Here is a tiny trained network, its code and every weight. The questions are about switching its units off for an input and a class, where a switched-off unit gives its printed mean instead of its output.

import numpy as np


def w(rows, s, z=0):
    codes = np.array(rows[::2]) - 128.0
    scale = np.full(codes.shape[1], s)
    scale[-1] = z or s
    return codes * scale


def f(y):
    return np.maximum(y, 0)


def log_softmax(a):
    a = a - a.max(-1, keepdims=True)
    return a - np.log(np.exp(a).sum(-1, keepdims=True))


def net(x, mask):
    res = np.array(x, float).reshape(1, 5) / 4 @ E
    y = f(res @ A[0][:, :-1].T + A[0][:, -1])
    res = res + np.where(mask, y, B[0][:, -1]) @ B[0][:, :-1]
    return log_softmax(res[-1] @ U[:, :-1].T + U[:, -1])


A, B = {}, {}
E = w([
[124,127,124,127,126],'x0',
[47,247,150,189,197],'x1',
[41,1,195,134,188],'x2',
[110,126,17,57,205],'x3',
[173,80,52,233,150],'x4',
],0.0091)
A[0] = w([
[99,115,5,31,155,33],'N0',
[187,186,116,131,98,56],'N1',
[170,46,133,60,53,31],'N2',
[80,37,169,116,204,45],'N3',
[122,143,200,37,143,203],'N4',
[91,200,143,125,222,34],'N5',
[141,111,95,207,109,177],'N6',
[190,200,101,112,73,1],'N7',
[136,97,117,224,115,159],'N8',
[173,189,59,93,132,90],'N9',
[125,94,96,116,74,30],'N10',
[69,186,157,196,139,49],'N11',
[196,139,254,180,54,117],'N12',
[118,109,155,176,56,39],'N13',
[100,175,204,50,56,136],'N14',
],0.013,0.007)
B[0] = w([
[16,133,112,122,209,220],'N0',
[117,143,195,177,175,177],'N1',
[238,105,117,93,253,207],'N2',
[155,207,248,218,89,229],'N3',
[139,74,63,223,76,229],'N4',
[206,109,96,115,199,200],'N5',
[131,121,67,191,44,198],'N6',
[153,127,210,187,108,184],'N7',
[124,136,70,180,77,202],'N8',
[135,175,194,158,101,196],'N9',
[195,151,126,71,166,148],'N10',
[255,93,116,15,218,194],'N11',
[24,206,105,79,222,248],'N12',
[76,120,147,91,255,167],'N13',
[134,103,58,220,73,224],'N14',
],0.0092,0.013)
U = w([
[155,150,224,169,125,88],'0',
[215,115,111,88,164,105],'1',
[136,109,63,187,108,73],'2',
[64,144,125,101,167,121],'3',
[143,128,133,125,118,250],'4',
[124,111,116,110,73,164],'5',
[136,106,175,8,43,102],'6',
],0.014,0.021)

Each question gives the input, the list of numbers given to net, and the class t.
The units are the neurons (one row each of A and B). Each row of codes is followed by its name. A weight is (code - 128) times the scale printed after its matrix; where a second scale follows, it is the last column's (A, B and U).
mask holds one flag per neuron, in row order. A switched-off neuron (its flag False) gives its mean, the last column of its row in B, instead of its output. The means were averaged over made-up inputs and are rounded, as every weight is.
A unit's drop is (log p(t) with every unit on - log p(t) with that unit switched off) / (log p(t) with every unit on - log p(t) with every unit switched off).
The circuit of an input: a set's keep is (log p(t) with only the set's units on - log p(t) with every unit switched off) / (log p(t) with every unit on - log p(t) with every unit switched off). Starting from the 12 units with the biggest drops (on a tie, the unit counted first), units are removed one at a time, each time the one whose removal leaves the highest keep (on an exact tie, the one counted first), for as long as the keep stays at least 0.8.
circuit, biggest first: the units of the circuit, biggest drop first
unit that matters most: the unit with the biggest drop
k most important neurons: the k neurons with the biggest drops, biggest first
drop of u: that unit's drop, to one decimal
input [4,7,-6,6,-1], class 1: circuit, biggest first	(N5)
input [-4,-3,-4,4,-5], class 2: 2 most important neurons	(N4; N14)
input [-3,-7,2,-6,-2], class 1: 2 most important neurons	(N2; N0)
input [-3,-6,-2,-4,-7], class 2: 3 most important neurons	(N14; N4; N11)
input [-1,5,3,2,3], class 1: circuit, biggest first	(N11; N5)
input [-1,-6,-7,0,-8], class 2: 2 most important neurons	(N14; N4)
input [0,-5,1,-4,-3], class 1: 2 most important neurons	(N2; N0)
input [5,8,-3,-8,-8], class 1: 3 most important neurons	(N11; N5; N0)
input [-6,-1,-8,2,-8], class 0: 3 most important neurons	(N7; N9; N1)
input [0,-4,0,-5,-5], class 2: 4 most important neurons	(N14; N4; N0; N11)
input [-6,6,-1,-7,-6], class 3: 2 most important neurons	(N12; N2)
input [-4,-4,-5,5,-5], class 0: 2 most important neurons	(N9; N7)
input [-2,-6,6,3,3], class 0: 3 most important neurons	(N3; N11; N5)
input [-6,7,8,1,1], class 0: unit that matters most	N3
input [1,1,1,4,1], class 3: circuit, biggest first	(N4; N0)
input [5,8,8,8,0], class 0: 2 most important neurons	(N3; N12)
input [-3,8,-5,-1,-6], class 1: 2 most important neurons	(N11; N5)
input [6,7,-5,-7,5], class 1: drop of N2	-0.1
input [-5,-6,-6,-8,6], class 3: drop of N12	1.0
input [-6,-7,-3,-6,-2], class 1: circuit, biggest first	(N2)
input [4,5,-1,5,-8], class 2: drop of N14	0.2
